Each row has a name. Each piece below is followed by the name of the row it came from. Each question is about the rows just above it.

gog: [128 102 108 149  75 132 164 152 129 149  90  80  86 132  83  79 132 151
 119 147 117 154 124 124  80 114 140 161 100 108 137 126 147  91 140 146
  73  83 157  71 109 133 141  84  76 131 158  73 147  82 117 137  99]
Toge: [ 76 155 114 163  83 141 181 168 138 162  95  91  91 147  95  89 151 162
 135 159 129 166 128 140  91 128 154 178 117 122 148 147 161  97 159 165
  82  87 178  81 118 152 162  94  83 148 175  80 169  86 134 158 103]
Fivo: [ 92  95 168 160 116 163 142 101 166 158 147 148 160  96 105 107  94 154
  94 160  96 157 136  92 110  92 162 116  97  92 165  94 160 166  98  97
 122 158 110 145 170  96  96 104 118  99 119 127 104 116  91 114 167]
kufub: [161 164  78  79 145  78  97 146  76  81 106 110  93 154 156 154 158  84
 161  79 160  81 112 161 152 164  78 127 162 165  75 160  79  85 152 150
 140  95 135 114  76 156 153 157 142 152 123 136 144 145 164 136  83]
Gis: [ 93 113 138 109 140 129  90  82 121 105 136 155 150  94 127 136  92 108
 102 108 106 106 118  96 132 105 116  87 110 107 118  95 108 149  87  85
 140 151  82 153 140  94  87 131 137 102  91 145  85 140 100 104 144]
[127 162 165] is in which row? | kufub
Where do [117 122 148 147] appear? | Toge
Which row holds [ 76 156]? | kufub

Gis: [110 132 153  65 174 159 108 183 127 115 121]
Puse: [119  80 122 116 159 183 127 115 174 108 179]
duz: [ 64  87 189 128 164 182  89 169 154  96 182]
mak: [125 129 132 120 133 132 127 134 128 126 136]
kufub: [130 114 121 115 156 141 127 128 136 124 142]
rati: [124 120 129 128 134 134 125 129 131 126 136]
Where do [174 159 108 183 127 115] appear? | Gis
Where do [124 120 129 128 134 134 125 129 131 126 136] appear? | rati
[130 114 121 115 156] | kufub
[127 128] is in which row? | kufub

Duf: [115 163  96 146 135]
ler: [ 95 146 131 134 137]
mak: [115 163  82 111 144]
Fivo: [115  74 179  73  95]
duz: [105 164 101 152 145]
[73 95] | Fivo
[115 163  96 146 135] | Duf

Zum: [133 135 122 122 117 108 132 125]
rati: [ 80 194 176 146 101  78 164 154]
Duf: [135 122 176 146 108 135 125 121]
Which row holds [135 122 122 117 108 132 125]? | Zum
Where do [ 80 194 176 146 101  78 164 154] appear? | rati
The row with [194 176] is | rati
[176 146 108 135 125] | Duf

Puse: [128 114 153 164 121]
Fivo: [108 123 176 169 146]
rati: [117 146 172 133 144]
Toge: [121 106  97 131 110]
Zum: [121 136 180 155 152]
mak: [131 153 164 114 129]
Where do [106  97 131 110] appear? | Toge
[123 176 169 146] | Fivo
The row with [ 97 131] is | Toge
The row with [121 106  97 131] is | Toge
Where do [114 153 164] appear? | Puse
[114 129] | mak

Gis: [154 111 162 159 163 150 166 121 166]
duz: [110 120 100  95 150 113 151 133 153]
ler: [148 136 152 147 106 145 107 124 104]
Toge: [106 142 107 106  83 120  73 137  81]
Puse: [103 144  95 100  87 112  78 138  81]
gog: [105 120 101 100 151 106 158 130 152]
kufub: [151 134 155 152 101 144 100 124  96]
Zum: [ 73 138  81 151 128 142 132 133 133]
rati: [145 134 147 148 108 138 106 122 108]
Fivo: [146 133 156 152  99 147  93 123  99]
Duf: [105 147 101 100 141 112 142 116 143]
[ 95 100] | Puse
The row with [162 159 163] is | Gis
[100 141] | Duf
Where do [120 100  95] appear? | duz
Where do [ 73 137  81] appear? | Toge

Gis: [117  75  97 184 111 101]
kufub: [117  75  97 184 111 126]
Puse: [136  97  75 184 111 126]
[117  75  97 184 111 101] | Gis
[117  75  97 184 111 126] | kufub

Gis: [151 126 102 138 136]
mak: [126 131 108 193 136]
Fivo: [146 113 122 179 136]
Zum: [131 130 110 145 136]
gog: [144 108 120 166 136]
Puse: [110 146 113 179 136]
rati: [121 188 110 155 136]
Toge: [129 136 128 135 136]
ler: [ 91 120 123 167 136]
kufub: [121 188 100 176 136]
Duf: [130 127 130 134 136]
duz: [139 129 132  69 136]
[110 146 113 179] | Puse
[146 113 122 179] | Fivo
[100 176] | kufub
[110 145] | Zum
Which row holds [139 129]? | duz
Which row holds [130 134]? | Duf
[130 127 130] | Duf

Zum: [165 182 107 175 172]
duz: [ 65  80 116 164 141]
Toge: [132 134 100 118 111]
kufub: [ 65  80  69 140 119]
gog: [ 78  77  69 113 127]
Puse: [157 108 166 119 117]
Fivo: [157 166 108  91 126]
mak: [120 175 168 165 152]
[168 165] | mak
[ 80 116] | duz
Which row holds [ 65  80 116 164 141]? | duz
[ 65  80  69 140 119] | kufub
[157 108 166] | Puse
[100 118] | Toge

